Below is a small trained network, with its code and all its weights. Each question gives an input and a class and asks what happens when units are switched off, that is, made to give their printed mean instead of their output.

import numpy as np


def w(rows, s, z=0):
    codes = np.array(rows[::2]) - 128.0
    scale = np.full(codes.shape[1], s)
    scale[-1] = z or s
    return codes * scale


def f(y):
    return np.maximum(y, 0)


def log_softmax(a):
    a = a - a.max(-1, keepdims=True)
    return a - np.log(np.exp(a).sum(-1, keepdims=True))


def net(x, mask):
    res = np.array(x, float).reshape(1, 6) / 4 @ E
    y = f(res @ A[0][:, :-1].T + A[0][:, -1])
    res = res + np.where(mask, y, B[0][:, -1]) @ B[0][:, :-1]
    return log_softmax(res[-1] @ U[:, :-1].T + U[:, -1])


A, B = {}, {}
E = w([
[108,166,185,100,238,208],'x0',
[35,36,67,108,125,180],'x1',
[132,124,128,134,130,129],'x2',
[152,203,2,142,164,147],'x3',
[60,134,133,222,178,57],'x4',
[129,125,127,131,126,130],'x5',
],0.0089)
A[0] = w([
[85,99,97,131,116,161,55],'N0',
[67,120,135,179,177,74,70],'N1',
[132,158,151,117,213,187,92],'N2',
[219,204,144,129,129,80,77],'N3',
[54,68,75,115,124,159,107],'N4',
[57,63,143,101,108,135,101],'N5',
[134,169,52,135,150,148,80],'N6',
[153,113,94,151,52,93,67],'N7',
[100,128,225,114,184,176,111],'N8',
[157,108,72,134,33,71,89],'N9',
[47,106,144,201,190,50,81],'N10',
[170,109,119,48,97,178,51],'N11',
[93,48,248,126,91,104,4],'N12',
[210,164,240,133,122,77,82],'N13',
[85,131,132,179,149,111,103],'N14',
[54,85,80,114,134,161,72],'N15',
[128,160,138,113,211,182,102],'N16',
[58,131,135,207,154,92,88],'N17',
[79,65,115,97,122,143,75],'N18',
[157,171,1,138,170,130,70],'N19',
[148,104,101,145,51,76,77],'N20',
[162,105,108,53,88,196,73],'N21',
[107,151,175,96,193,181,101],'N22',
[175,110,149,42,83,178,65],'N23',
[140,189,4,149,166,147,56],'N24',
[70,139,113,177,159,89,86],'N25',
[129,152,136,110,198,163,110],'N26',
],0.0092,0.0037)
B[0] = w([
[119,154,116,159,171,145,168],'N0',
[184,138,119,85,131,127,200],'N1',
[99,64,61,132,118,78,232],'N2',
[100,165,84,182,202,174,221],'N3',
[117,181,86,184,204,166,220],'N4',
[116,179,165,183,151,170,213],'N5',
[108,134,194,124,70,139,202],'N6',
[91,77,62,112,148,81,194],'N7',
[85,76,82,110,74,87,237],'N8',
[93,72,57,128,133,56,225],'N9',
[200,145,127,64,135,123,236],'N10',
[175,147,128,101,143,115,202],'N11',
[76,127,240,107,20,178,254],'N12',
[91,186,131,215,196,189,246],'N13',
[167,130,125,97,140,116,178],'N14',
[129,179,100,183,196,152,202],'N15',
[79,87,67,111,111,55,230],'N16',
[200,134,119,76,132,127,208],'N17',
[120,148,145,180,157,160,193],'N18',
[103,137,208,130,63,156,242],'N19',
[86,71,63,127,117,67,205],'N20',
[198,149,125,92,161,125,215],'N21',
[108,90,59,127,107,72,227],'N22',
[200,145,131,79,138,125,216],'N23',
[92,143,255,111,23,182,246],'N24',
[184,126,135,82,151,129,190],'N25',
[110,74,104,141,122,91,209],'N26',
],0.0088,0.0074)
U = w([
[74,53,66,118,113,61,104],'0',
[90,125,211,119,56,150,255],'1',
[111,170,107,199,202,157,56],'2',
[251,129,118,48,142,110,82],'3',
],0.013,0.0029)

Each question gives the input, the list of numbers given to net, and the class t.
The units are the neurons (one row each of A and B). Each row of codes is followed by its name. A weight is (code - 128) times the scale printed after its matrix; where a second scale follows, it is the last column's (A, B and U).
mask holds one flag per neuron, in row order. A switched-off neuron (its flag False) gives its mean, the last column of its row in B, instead of its output. The means were averaged over made-up inputs and are rounded, as every weight is.
A unit's drop is (log p(t) with every unit on - log p(t) with that unit switched off) / (log p(t) with every unit on - log p(t) with every unit switched off).
The circuit of an input: a set's keep is (log p(t) with only the set's units on - log p(t) with every unit switched off) / (log p(t) with every unit on - log p(t) with every unit switched off). Starting from the 12 units with the biggest drops (on a tie, the unit counted first), units are removed one at a time, each time the one whose removal leaves the highest keep (on an exact tie, the one counted first), for as long as the keep stays at least 0.8.
units of the circuit, in order: the units of the circuit, biggest drop first
unit that matters most: the unit with the biggest drop
top k neurons: the k neurons with the biggest drops, biggest first
drop of u: that unit's drop, to one decimal
input [-4,3,-7,1,-5,-7], class 3: unit that matters most -> N21
input [1,-2,-1,1,-2,0], class 2: units of the circuit, in order -> [N10; N12]
input [-1,6,0,4,7,-7], class 3: top 2 neurons -> [N10; N17]
input [6,3,0,7,-2,7], class 1: top 3 neurons -> [N24; N19; N6]
input [-1,7,-3,-2,8,-2], class 3: units of the circuit, in order -> [N10; N17]
input [-5,-7,-7,6,-2,-8], class 2: top 2 neurons -> [N3; N12]
input [3,4,-4,7,8,-4], class 3: units of the circuit, in order -> [N10; N17]
input [8,0,-6,-8,-1,7], class 0: top 4 neurons -> [N8; N22; N24; N2]
input [-6,-5,6,6,-3,-7], class 0: top 4 neurons -> [N9; N7; N12; N20]
input [2,-7,-2,1,8,3], class 3: top 3 neurons -> [N10; N17; N1]
input [-8,-4,-2,7,-6,-3], class 0: top 2 neurons -> [N9; N7]
input [7,4,1,-7,1,-3], class 0: top 3 neurons -> [N8; N22; N24]
input [4,3,4,-4,-3,0], class 0: top 3 neurons -> [N24; N8; N19]
input [-3,5,6,7,0,5], class 1: units of the circuit, in order -> [N24]
input [-4,-6,-8,5,-2,-6], class 2: top 4 neurons -> [N3; N12; N8; N13]
input [-3,7,-2,4,6,-4], class 2: top 2 neurons -> [N4; N15]
input [3,7,0,5,3,6], class 2: top 3 neurons -> [N4; N15; N12]
input [6,-5,-8,7,7,6], class 1: top 3 neurons -> [N24; N19; N6]
input [8,-3,4,-2,8,-1], class 0: drop of N2 -> 0.2
input [-2,5,-6,5,5,8], class 1: unit that matters most -> N24
input [-4,-7,6,7,1,6], class 1: drop of N19 -> 0.5
input [-2,7,4,0,-4,-5], class 2: drop of N3 -> 0.0
